Here is a tiny trained network, its code and every weight. The questions are about switching its units off for an input and a class, where a switched-off unit gives its printed mean instead of its output.

import numpy as np


def w(rows, s, z=0):
    codes = np.array(rows[::2]) - 128.0
    scale = np.full(codes.shape[1], s)
    scale[-1] = z or s
    return codes * scale


def f(y):
    return np.maximum(y, 0)


def log_softmax(a):
    a = a - a.max(-1, keepdims=True)
    return a - np.log(np.exp(a).sum(-1, keepdims=True))


def net(x, mask):
    res = np.array(x, float).reshape(1, 7) / 4 @ E
    y = f(res @ A[0][:, :-1].T + A[0][:, -1])
    res = res + np.where(mask, y, B[0][:, -1]) @ B[0][:, :-1]
    return log_softmax(res[-1] @ U[:, :-1].T + U[:, -1])


A, B = {}, {}
E = w([
[127,127,128,128,127,128,128,128,128,128,127,127],'x0',
[146,157,90,125,64,120,93,138,127,127,212,120],'x1',
[151,185,112,91,211,140,106,126,120,153,159,144],'x2',
[192,84,184,231,179,97,118,149,208,12,186,212],'x3',
[128,129,127,128,128,128,128,127,127,128,128,128],'x4',
[77,181,161,161,135,95,214,118,134,137,162,113],'x5',
[165,232,254,32,46,119,100,105,104,227,63,65],'x6',
],0.0094)
A[0] = w([
[175,173,235,108,88,123,96,124,128,142,111,122,2],'N0',
[179,206,160,101,237,127,84,129,120,144,168,134,24],'N1',
[138,69,196,161,19,114,150,130,129,111,103,125,10],'N2',
[128,104,215,131,205,131,147,129,135,123,21,134,32],'N3',
[111,188,209,154,119,119,219,125,126,125,183,125,5],'N4',
[212,79,142,112,114,145,4,131,124,118,76,137,22],'N5',
[159,170,145,131,36,124,78,132,134,121,246,129,16],'N6',
[185,117,221,166,146,117,107,135,149,92,163,152,2],'N7',
],0.02,0.0058)
B[0] = w([
[94,101,61,140,155,139,138,130,110,120,134,132,253],'N0',
[100,91,165,136,63,155,111,133,174,105,118,131,203],'N1',
[98,99,163,129,73,161,107,133,175,109,122,134,206],'N2',
[250,138,124,125,118,121,117,130,111,129,129,129,202],'N3',
[92,169,173,129,177,87,138,123,134,136,146,132,195],'N4',
[90,174,174,135,172,85,152,122,135,137,150,129,229],'N5',
[249,130,132,124,127,125,123,129,112,130,111,130,213],'N6',
[91,130,78,107,126,142,132,124,94,154,113,110,226],'N7',
],0.024,0.019)
U = w([
[129,42,38,243,212,132,154,154,130,18,205,199,132],'0',
[220,151,151,125,116,116,121,135,103,121,115,132,46],'1',
[100,196,201,135,162,77,158,121,136,134,154,131,63],'2',
[82,198,121,2,52,162,126,109,48,242,31,29,250],'3',
[109,96,183,148,70,163,106,143,182,77,119,142,146],'4',
],0.0096,0.0018)

Each question gives the input, the list of numbers given to net, and the class t.
The units are the neurons (one row each of A and B). Each row of codes is followed by its name. A weight is (code - 128) times the scale printed after its matrix; where a second scale follows, it is the last column's (A, B and U).
mask holds one flag per neuron, in row order. A switched-off neuron (its flag False) gives its mean, the last column of its row in B, instead of its output. The means were averaged over made-up inputs and are rounded, as every weight is.
A unit's drop is (log p(t) with every unit on - log p(t) with that unit switched off) / (log p(t) with every unit on - log p(t) with every unit switched off).
The circuit of an input: a set's keep is (log p(t) with only the set's units on - log p(t) with every unit switched off) / (log p(t) with every unit on - log p(t) with every unit switched off). Starting from all 8 units, units are removed one at a time, each time the one whose removal leaves the highest keep (on an exact tie, the one counted first), for as long as the keep stays at least 0.8.
circuit, biggest first: the units of the circuit, biggest drop first
most important unit: the unit with the biggest drop
top k neurons: the k neurons with the biggest drops, biggest first
drop of u: that unit's drop, to one decimal
input [8,3,-4,0,-8,2,5], class 0: top 2 neurons => N0; N1
input [6,-7,2,1,6,6,-1], class 1: most important unit => N3
input [-6,0,-8,6,3,-7,-6], class 4: top 2 neurons => N2; N0
input [-7,-6,7,5,-3,7,-2], class 2: top 3 neurons => N4; N6; N2
input [6,6,3,0,1,-5,-5], class 1: top 3 neurons => N0; N6; N4
input [5,2,-2,7,-6,0,-6], class 3: top 2 neurons => N7; N0
input [5,-5,7,-2,-5,-6,-5], class 4: circuit, biggest first => N0; N1
input [7,2,-2,-5,-6,6,-2], class 2: top 3 neurons => N7; N0; N4
input [-4,7,-8,8,6,0,-7], class 3: circuit, biggest first => N7; N0
input [8,0,5,6,0,6,-3], class 2: top 3 neurons => N4; N0; N2
input [7,-3,1,-8,2,8,3], class 2: top 2 neurons => N4; N7
input [-5,5,-3,4,-4,0,-1], class 1: top 2 neurons => N6; N0
input [-4,-7,-3,5,7,2,7], class 0: top 2 neurons => N0; N6
input [-4,8,-1,-6,-7,8,0], class 1: most important unit => N6
input [1,5,7,-1,7,-4,-3], class 4: top 2 neurons => N1; N0
input [0,8,-1,8,-7,8,4], class 1: top 3 neurons => N6; N5; N4
input [-4,7,3,3,3,5,0], class 1: drop of N5 => 0.1
input [-7,-8,-4,-4,0,-3,0], class 1: drop of N3 => 0.4
input [8,3,1,2,8,8,-6], class 2: drop of N0 => 0.6
input [3,4,6,6,7,8,-2], class 2: most important unit => N4
